Each row is followed by its class.
1.682	0.834	-0.846	-4.165	-1.419	-1.185	0.185	2.549	-1.092	1.186	-3.028	0.124	-2.930	-0.554	2.090	0.181	0.008	-0.472	-1.681	-2.009	0.358	0.424	0.847	1.027	1.472	2.625	0.070	0.037	-0.874	0.141	0.727	-0.776	0.700	1.565	-0.055	1.518	-0.852	-0.417	0.004	0.677	1.397	1.452	1.219	1.140	0.045	-0.869	-1.953	-0.123	2.193	-7.016	-0.945	0.221	-1.719	-0.147	2.183	-0.532	-0.312	-0.184	-0.184	-0.097	2.159	1.144	-0.370	-0.739	-1.168	-0.687	-1.013	-1.724	-0.866	0.128	-1.800	0.094	1.164	-0.404	0.440	1.118 : K
-0.505	-0.477	-1.725	0.069	-3.504	1.389	-0.651	0.625	-0.392	2.241	-3.972	-0.067	0.584	-1.209	1.566	0.898	-0.544	0.710	-0.687	1.301	0.983	-0.282	1.869	-0.184	1.026	-1.424	-0.703	0.128	-0.812	0.939	-0.619	-1.181	-0.273	0.242	-1.019	0.321	-0.901	2.595	2.874	-0.228	-0.360	3.878	2.335	-2.250	-0.345	1.123	0.265	0.987	0.649	1.365	-0.592	0.359	-0.820	0.613	0.567	-0.291	-0.184	-0.024	0.049	0.331	2.936	-0.330	2.331	0.207	-1.039	-1.040	-0.327	-1.435	-1.114	0.741	1.262	-1.119	2.668	-0.003	-1.502	0.109 : Y
-0.216	-0.064	-1.117	1.239	-0.885	-1.840	-0.810	1.439	0.755	-0.006	-6.093	1.023	-0.575	0.275	-0.571	0.357	-0.405	0.540	-0.797	-0.184	-0.094	1.540	-0.023	2.864	-3.426	0.796	-1.340	-0.798	-0.725	1.199	0.442	-1.368	-0.160	0.788	-1.177	0.712	-1.724	0.963	1.247	0.264	-0.397	1.476	3.274	0.233	-1.130	-0.867	0.246	1.843	-0.089	-4.096	0.429	0.745	-0.130	0.117	1.646	-1.000	0.787	0.054	-0.211	-0.801	0.002	0.412	0.240	0.210	-1.869	-2.238	-0.278	-0.367	-1.057	0.843	-0.646	0.844	-0.016	0.914	-2.217	0.187 : Y
0.853	0.701	0.014	3.108	-3.972	0.597	-0.479	1.884	0.888	1.111	-1.379	-1.626	-1.052	0.316	0.079	0.770	-0.729	-0.364	0.144	0.247	2.434	-2.649	0.485	-1.351	-0.657	1.495	-0.251	0.187	0.916	0.143	-0.384	-0.104	-1.114	-0.021	-1.172	-0.139	1.475	1.761	0.270	0.350	1.008	1.086	-0.740	1.634	-0.950	-0.362	0.574	1.839	0.221	2.418	-0.859	0.370	-2.409	0.109	2.582	1.545	0.272	-0.345	-0.370	-0.672	2.143	0.024	0.035	-1.718	-0.049	-1.850	-1.760	-2.411	0.736	0.523	5.295	1.977	0.018	-1.511	0.879	1.587 : X
-0.530	1.193	0.067	4.126	-2.699	-0.333	-0.983	1.190	2.128	0.462	-0.003	-1.052	1.742	-0.495	-0.589	0.911	-0.247	-0.202	-0.428	1.252	2.079	-2.564	0.034	-0.202	-0.959	0.953	-0.058	0.233	1.861	0.266	-0.329	0.852	-1.825	0.089	-0.193	0.391	0.295	1.364	1.895	0.084	0.010	1.542	-1.232	1.305	-1.467	-1.586	1.282	2.337	0.189	3.065	-0.083	0.059	-2.542	0.165	0.662	0.274	0.483	-0.339	-0.321	-0.987	0.586	0.386	0.624	-0.820	-0.313	-2.227	-1.608	-1.398	0.877	-0.126	4.978	1.961	-1.075	-1.383	-0.159	0.756 : X
-0.896	-0.214	-2.027	-1.651	-3.498	0.934	-0.096	1.005	-0.265	2.416	-5.761	0.739	0.872	-1.362	1.532	0.896	-0.523	0.716	-0.393	-0.341	0.105	-0.188	1.263	0.673	0.559	-0.997	-0.251	-1.217	-1.092	0.953	-0.046	-1.896	0.647	0.800	-1.287	0.927	-2.645	2.467	3.201	-0.441	-1.007	2.845	2.735	-1.893	-0.177	0.313	0.469	-0.028	0.605	-0.002	-0.731	0.882	-0.449	-0.035	0.829	-0.360	-0.816	0.639	0.592	-0.385	3.022	0.442	2.438	0.057	-0.924	-1.192	-0.124	-0.731	-1.481	-0.059	0.660	-1.708	2.517	-0.042	-2.364	1.140 : Y
0.914	0.034	-0.200	-2.412	-1.251	-1.620	0.597	3.450	1.297	0.187	-4.251	1.458	-1.012	1.245	-0.085	0.507	-0.082	0.004	-1.091	0.528	0.254	0.083	-0.881	1.991	-2.126	2.986	-1.664	0.240	-1.236	0.106	2.156	-0.326	-0.197	0.940	2.075	1.233	-0.491	0.728	-0.467	0.745	0.271	-0.111	0.431	1.694	0.576	-0.977	-1.434	3.167	0.337	-7.016	-1.040	0.152	0.910	-0.905	3.367	-2.603	0.354	0.643	-0.570	-0.107	0.901	0.779	-0.728	-0.437	-1.813	-2.072	-0.525	-1.133	-0.862	0.648	0.779	0.063	-1.246	-1.223	-0.347	1.285 : Y
0.040	1.019	-0.348	-5.252	-1.885	-0.754	-0.801	2.257	0.408	1.047	1.006	0.700	0.329	-2.197	2.151	0.058	-0.228	0.111	-1.049	-1.412	0.762	-1.021	0.865	1.265	-2.615	2.148	0.451	-0.498	0.673	0.120	1.239	-0.890	-0.644	1.135	-2.175	0.092	-2.197	0.844	1.314	0.420	-0.106	0.648	-0.132	2.816	-1.045	-2.823	-0.381	-0.267	1.420	-4.192	0.367	-0.284	-2.593	0.479	1.941	-3.728	-0.031	-0.092	-0.878	-1.608	0.150	1.283	-0.969	-1.025	-0.978	0.519	-1.563	-0.306	-1.876	0.565	0.259	0.787	1.539	-1.191	-2.188	1.538 : K
0.130	-0.160	-1.046	-0.237	-0.480	-2.225	-0.069	1.697	-0.176	0.615	-6.636	0.438	-1.579	0.344	0.634	0.465	-0.072	0.914	-0.958	-1.491	-0.087	1.689	1.181	2.892	-2.377	1.002	-1.461	-0.482	-1.114	0.514	0.366	-1.713	0.017	1.976	-0.982	1.137	-1.200	-0.079	2.040	0.254	-0.315	2.295	2.754	0.513	-0.133	-0.628	0.157	-0.160	0.540	-7.016	-0.290	0.094	0.430	-0.102	2.418	0.396	0.205	-0.011	0.029	-1.707	1.218	0.117	0.498	-0.408	-1.670	-2.568	0.032	-0.595	-1.571	0.971	-1.445	0.510	1.192	0.499	-1.424	0.337 : Y
1.661	1.057	1.666	5.946	-0.632	-6.103	-0.197	4.893	2.610	-2.037	-5.971	1.179	-2.561	1.890	-1.069	0.409	-0.154	-1.318	-1.479	2.222	0.950	0.857	-1.405	7.016	-7.016	4.698	-5.019	0.713	0.709	0.049	0.646	0.612	-2.233	0.343	0.381	2.525	0.380	1.521	-3.339	1.416	1.006	0.924	1.738	4.339	0.526	-3.706	-0.571	4.468	-2.178	-7.016	1.291	0.526	-1.898	-1.847	3.704	-4.149	1.913	0.886	0.309	-3.280	-2.778	0.818	-2.425	-0.287	-2.917	-6.486	-1.016	0.618	-0.652	0.914	1.832	4.951	-4.351	0.117	-0.046	1.973 : Y
1.094	-0.239	-1.179	-7.016	-0.747	2.562	0.313	-0.568	-2.888	2.558	-0.111	-0.107	-1.005	-1.145	3.507	0.511	0.556	0.809	-0.785	-3.878	-0.403	0.054	1.019	-1.000	5.961	0.194	2.384	-0.886	-2.067	0.468	0.348	-0.749	2.298	2.231	0.698	0.913	-1.976	-1.215	2.320	0.230	1.113	0.664	-0.180	-2.100	0.363	1.642	-3.006	-3.163	3.486	-5.247	-1.122	-0.377	-0.328	0.321	0.067	0.474	-2.316	-0.336	0.429	1.603	4.286	0.663	1.151	-1.238	-0.030	3.828	-0.015	-2.253	-1.321	0.255	-3.174	-3.565	3.526	-0.065	0.284	0.325 : K
-0.102	-0.198	-1.365	-0.175	-0.151	-2.148	0.045	2.160	0.182	-0.022	-5.309	0.898	0.787	0.742	-0.430	0.572	-0.122	0.469	-0.585	-0.521	-0.418	1.512	0.168	2.970	-3.656	1.466	-0.891	0.180	-1.070	0.629	0.970	-0.876	0.207	0.889	0.513	0.962	-0.651	0.162	0.551	1.021	-0.148	0.994	1.595	0.479	0.455	-0.834	0.198	0.274	-0.161	-6.626	0.606	0.599	1.284	-0.694	2.440	-0.321	0.302	0.186	-0.066	-0.539	0.375	0.363	0.062	-0.034	-1.787	-2.371	-0.899	-0.574	-0.878	0.625	-1.362	0.611	-0.722	0.416	-0.910	0.734 : Y
2.729	-2.044	1.529	-1.273	0.619	3.043	0.672	1.123	0.835	-1.840	2.547	1.233	-0.457	2.516	-0.869	-0.499	-0.157	-0.266	0.694	2.045	-0.044	-0.675	-1.576	-1.110	1.513	1.146	-1.102	0.953	-1.806	-0.936	0.559	1.746	0.396	-1.300	3.213	-0.734	2.099	-0.148	-2.542	-0.625	1.425	-6.619	-2.638	-0.597	1.196	1.999	-1.344	1.677	-0.713	3.504	-0.078	1.253	4.160	-1.671	0.350	1.374	-0.312	1.169	-0.258	1.612	0.567	-0.920	-0.073	0.117	0.917	-0.019	1.062	-0.658	0.618	-0.011	3.069	-1.519	-3.498	-0.330	2.145	0.257 : X
0.001	0.354	-1.691	1.624	-2.390	-0.894	-1.386	1.708	0.817	1.620	-6.109	0.476	-1.539	-0.490	0.279	0.892	-0.674	0.314	-0.698	1.213	0.833	0.941	0.801	2.586	-2.910	0.220	-2.115	-0.857	-0.501	0.842	0.298	-1.572	0.051	0.275	-1.135	0.986	-0.593	2.680	1.265	-0.067	-0.537	1.344	3.278	0.257	0.161	-1.273	0.290	1.649	-0.756	-1.708	0.272	0.562	-0.512	-0.458	0.807	-1.856	0.677	0.438	-0.069	-1.012	0.080	0.202	0.873	0.308	-1.689	-2.990	-0.296	-0.747	-1.400	0.721	1.402	-0.084	0.090	0.447	-1.748	0.816 : Y
0.910	0.321	-0.113	-5.722	-1.914	-0.207	-0.493	1.938	-0.996	1.053	0.070	0.070	-1.384	-2.381	2.303	0.239	0.111	0.185	-1.001	-2.151	1.073	-1.046	1.009	1.102	-0.890	2.525	0.037	-0.076	-0.257	-0.124	1.145	-0.766	0.363	1.090	-1.814	-0.377	-1.577	0.967	0.603	0.509	0.943	1.133	0.957	1.258	-0.501	-1.753	-1.551	-0.513	1.508	-5.530	-0.440	-0.865	-2.717	0.160	2.209	-2.811	0.282	-0.261	-0.757	-1.049	1.740	0.852	-0.520	-1.286	-1.228	0.098	-1.874	-0.254	-1.319	0.116	0.001	1.055	2.013	-1.054	-0.132	1.511 : K
1.535	-0.469	0.803	0.696	-1.597	-0.292	-0.882	2.854	1.519	-0.437	-1.088	-0.186	-0.970	2.033	-0.685	0.369	-0.754	-0.165	-0.953	-0.631	1.325	-2.119	-1.176	-0.739	-1.931	2.951	-0.329	0.403	-0.568	-0.639	0.305	0.274	-0.896	0.131	0.112	-0.227	0.578	-0.037	-0.866	0.056	0.840	-1.805	-2.251	2.578	-0.291	0.199	0.205	1.361	0.886	-0.652	-0.606	1.391	0.472	-0.915	4.780	2.474	1.312	0.495	-0.497	-0.130	1.927	0.089	-0.452	-1.065	-0.865	-1.815	-1.454	-1.826	0.583	1.012	4.409	2.072	-1.209	-2.737	1.233	1.367 : X
0.044	0.928	-0.378	4.089	-3.507	-3.423	-0.711	1.448	1.431	1.177	-3.551	-1.014	0.095	-0.778	0.814	0.498	-0.920	0.176	-0.954	0.701	1.704	-2.042	0.335	0.723	-2.943	0.334	-1.235	-0.612	1.272	1.130	-0.392	-0.688	-1.336	0.522	-2.424	1.372	-0.713	2.147	1.524	-0.263	0.383	1.384	1.416	2.369	-1.238	-1.998	1.094	2.300	-0.107	2.251	-0.053	0.719	-2.749	0.480	1.350	-0.903	0.838	-0.421	-0.183	-2.149	0.959	0.035	0.838	-1.009	-1.123	-3.515	-1.614	-1.239	-0.157	0.637	4.540	2.927	-0.161	-1.030	-1.809	1.213 : X
1.403	0.542	0.963	2.192	0.493	-2.820	-0.193	2.265	2.309	-2.637	0.741	2.489	-1.038	1.177	-1.777	1.382	-0.564	-0.762	-0.475	2.501	-0.218	-0.618	-2.347	2.786	-7.016	3.829	-3.639	0.268	0.435	-0.901	1.374	2.073	-2.335	-0.536	-0.861	-0.504	0.735	0.220	-3.752	-0.218	0.989	-5.865	-0.827	4.518	-0.083	-3.320	-0.219	3.362	-1.285	-1.320	1.381	0.394	2.150	-1.165	2.866	-3.467	1.409	1.912	-0.881	-1.919	-4.065	-0.754	-2.487	-0.252	-1.825	-3.416	-0.087	1.254	0.172	0.311	2.802	3.228	-4.609	-1.172	-0.687	0.889 : X
1.126	-1.954	-0.035	-2.791	-0.905	-0.984	-0.467	3.245	1.110	-0.258	-1.745	0.274	-1.987	1.101	0.321	-0.292	-1.298	0.661	-1.269	-2.311	0.116	-1.074	-0.919	0.937	-3.958	3.713	-0.318	-0.724	-1.095	-0.211	-2.066	-1.119	-0.913	0.609	-1.741	-0.652	-0.566	-1.255	-0.121	-0.425	0.334	-2.647	-1.342	2.998	-0.814	-1.032	-0.120	-0.075	0.487	-1.827	-0.434	1.233	1.578	-0.970	5.466	1.895	1.535	0.372	-0.218	-0.607	1.708	-0.809	-1.714	-1.904	-1.726	-0.997	-1.194	-1.219	-0.574	1.394	1.873	2.133	0.376	-1.490	-0.241	1.422 : X
0.314	1.602	0.173	-3.044	-1.514	-2.679	-0.422	1.723	0.893	0.246	-3.284	0.958	-0.701	0.379	0.443	0.091	0.294	-0.066	-0.875	-1.330	0.606	-0.077	-0.568	3.128	-0.646	1.637	0.982	-0.204	-0.318	0.839	2.058	-0.036	0.335	1.739	0.479	1.863	-0.995	-1.094	1.139	0.977	0.044	0.922	-0.243	2.868	-0.055	-1.741	-1.398	0.966	1.532	-7.016	-0.203	-0.249	-1.820	0.092	0.338	-1.381	0.859	0.492	-0.230	-0.557	-0.132	1.884	0.419	-1.025	-1.226	-0.193	-0.351	-0.927	-0.500	0.463	-1.712	0.191	-0.565	-0.032	-0.687	0.591 : K
1.124	0.331	-0.157	-0.786	-1.642	-2.198	-0.647	4.296	0.756	-0.102	-4.212	0.931	-2.069	1.359	0.587	-0.163	-0.689	0.248	-1.315	-0.617	1.763	0.211	0.123	2.081	-2.627	3.236	-1.927	0.626	-0.519	-0.103	0.626	0.227	-0.280	0.956	0.693	0.962	-0.416	0.845	-0.907	1.029	0.445	1.751	0.496	2.005	0.002	-0.889	-0.955	1.590	-0.063	-7.016	0.677	0.166	-1.108	-0.607	4.258	-1.267	0.712	0.106	-0.980	-0.523	0.956	1.160	-0.669	-0.673	-2.139	-2.873	-0.941	-1.217	-0.687	0.944	0.623	1.297	-0.057	-0.778	0.454	1.603 : Y
0.580	-0.144	0.000	-0.657	-2.727	0.418	-0.752	1.971	1.489	0.056	-0.410	-0.992	-0.367	0.970	-0.606	1.019	-0.923	0.494	-0.968	-0.828	1.658	-2.369	-0.471	-0.404	-1.126	2.662	0.257	-0.471	-0.275	0.096	0.122	-0.064	-0.425	0.598	0.461	-0.516	0.236	0.211	0.270	0.084	0.508	-0.564	-3.360	2.379	-0.902	0.003	0.434	0.964	0.437	0.120	-0.765	0.703	-0.209	-0.406	3.903	2.145	0.717	0.382	-0.145	-0.218	2.031	-0.010	0.120	-1.705	-0.461	-1.442	-1.995	-3.304	0.426	1.186	4.271	1.686	-0.194	-2.338	0.410	1.160 : X
0.764	1.213	-0.322	-4.510	-1.176	-1.487	-0.596	2.579	-0.168	1.018	0.334	0.520	-0.875	-1.248	1.530	0.000	-0.064	-0.529	-1.253	-0.667	1.184	-0.487	0.580	1.395	-1.535	2.966	-0.401	-0.348	0.299	-0.429	1.430	-0.268	-0.182	1.437	-0.658	0.466	-1.123	0.518	-0.418	1.126	0.812	1.717	-0.512	2.365	-0.209	-2.347	-0.633	0.354	1.529	-5.749	0.172	-1.277	-2.750	0.460	1.039	-3.943	0.060	-0.097	-1.293	-0.034	0.216	1.250	-0.147	-0.805	-0.256	-0.189	-1.918	0.659	-0.807	0.158	0.219	-0.680	0.254	-0.737	-0.117	1.312 : K
1.275	0.314	0.352	2.132	-2.825	0.167	-0.682	2.493	1.461	0.207	-1.809	-1.058	-0.699	0.675	-0.489	0.696	-0.509	0.020	-1.079	-0.829	2.204	-2.947	0.563	-0.693	-1.723	2.081	-0.338	0.120	0.773	-0.169	-0.451	0.283	-1.658	-0.014	0.245	0.179	0.864	0.447	0.487	0.784	1.014	1.095	-1.694	2.381	-1.647	-0.578	0.909	3.284	0.454	0.190	-0.597	0.654	-2.030	-0.175	4.096	2.406	0.723	0.024	-0.540	-1.102	2.216	-0.267	-0.016	-1.127	-0.511	-1.938	-2.750	-1.872	0.572	0.846	5.001	2.948	0.311	-2.501	0.088	2.152 : X
0.678	0.439	-0.898	-1.367	-0.458	-2.544	-0.142	2.397	-0.195	1.192	-6.353	0.302	-1.680	0.508	0.973	0.410	-0.006	-0.077	-1.183	-2.667	1.160	0.585	0.367	2.852	-0.557	2.417	0.434	-0.063	-1.916	1.417	0.766	-1.186	0.292	1.716	-0.295	1.125	-0.652	-1.223	-0.123	1.871	0.746	1.409	2.797	1.936	-0.232	-1.473	-1.257	0.263	1.037	-7.016	-0.848	1.212	-1.660	0.065	1.982	1.338	0.326	-0.043	0.435	-0.398	0.858	1.493	-0.261	-1.348	-2.185	-1.364	-0.462	-1.510	-1.001	0.556	-2.106	1.750	-0.035	0.849	-0.416	0.138 : K
-0.828	1.252	0.500	3.831	-2.804	-0.628	-0.451	-0.471	2.056	0.740	-0.781	-1.120	1.716	-0.486	-0.608	0.410	-0.335	0.058	0.039	1.124	1.863	-2.063	0.245	-0.033	-1.238	-0.294	0.075	0.072	2.418	1.131	0.091	-0.669	-1.479	0.313	-0.675	1.121	-0.209	1.841	1.144	-0.218	-0.389	1.445	-0.564	1.471	-0.815	-1.523	1.314	1.877	0.434	3.811	0.162	-0.143	-2.468	0.276	0.121	0.164	0.572	-0.812	-0.273	-1.040	-0.278	0.339	1.611	-0.599	2.935	-1.825	-1.162	-1.084	0.714	-0.288	4.323	1.901	-0.631	-1.303	-0.879	0.236 : X
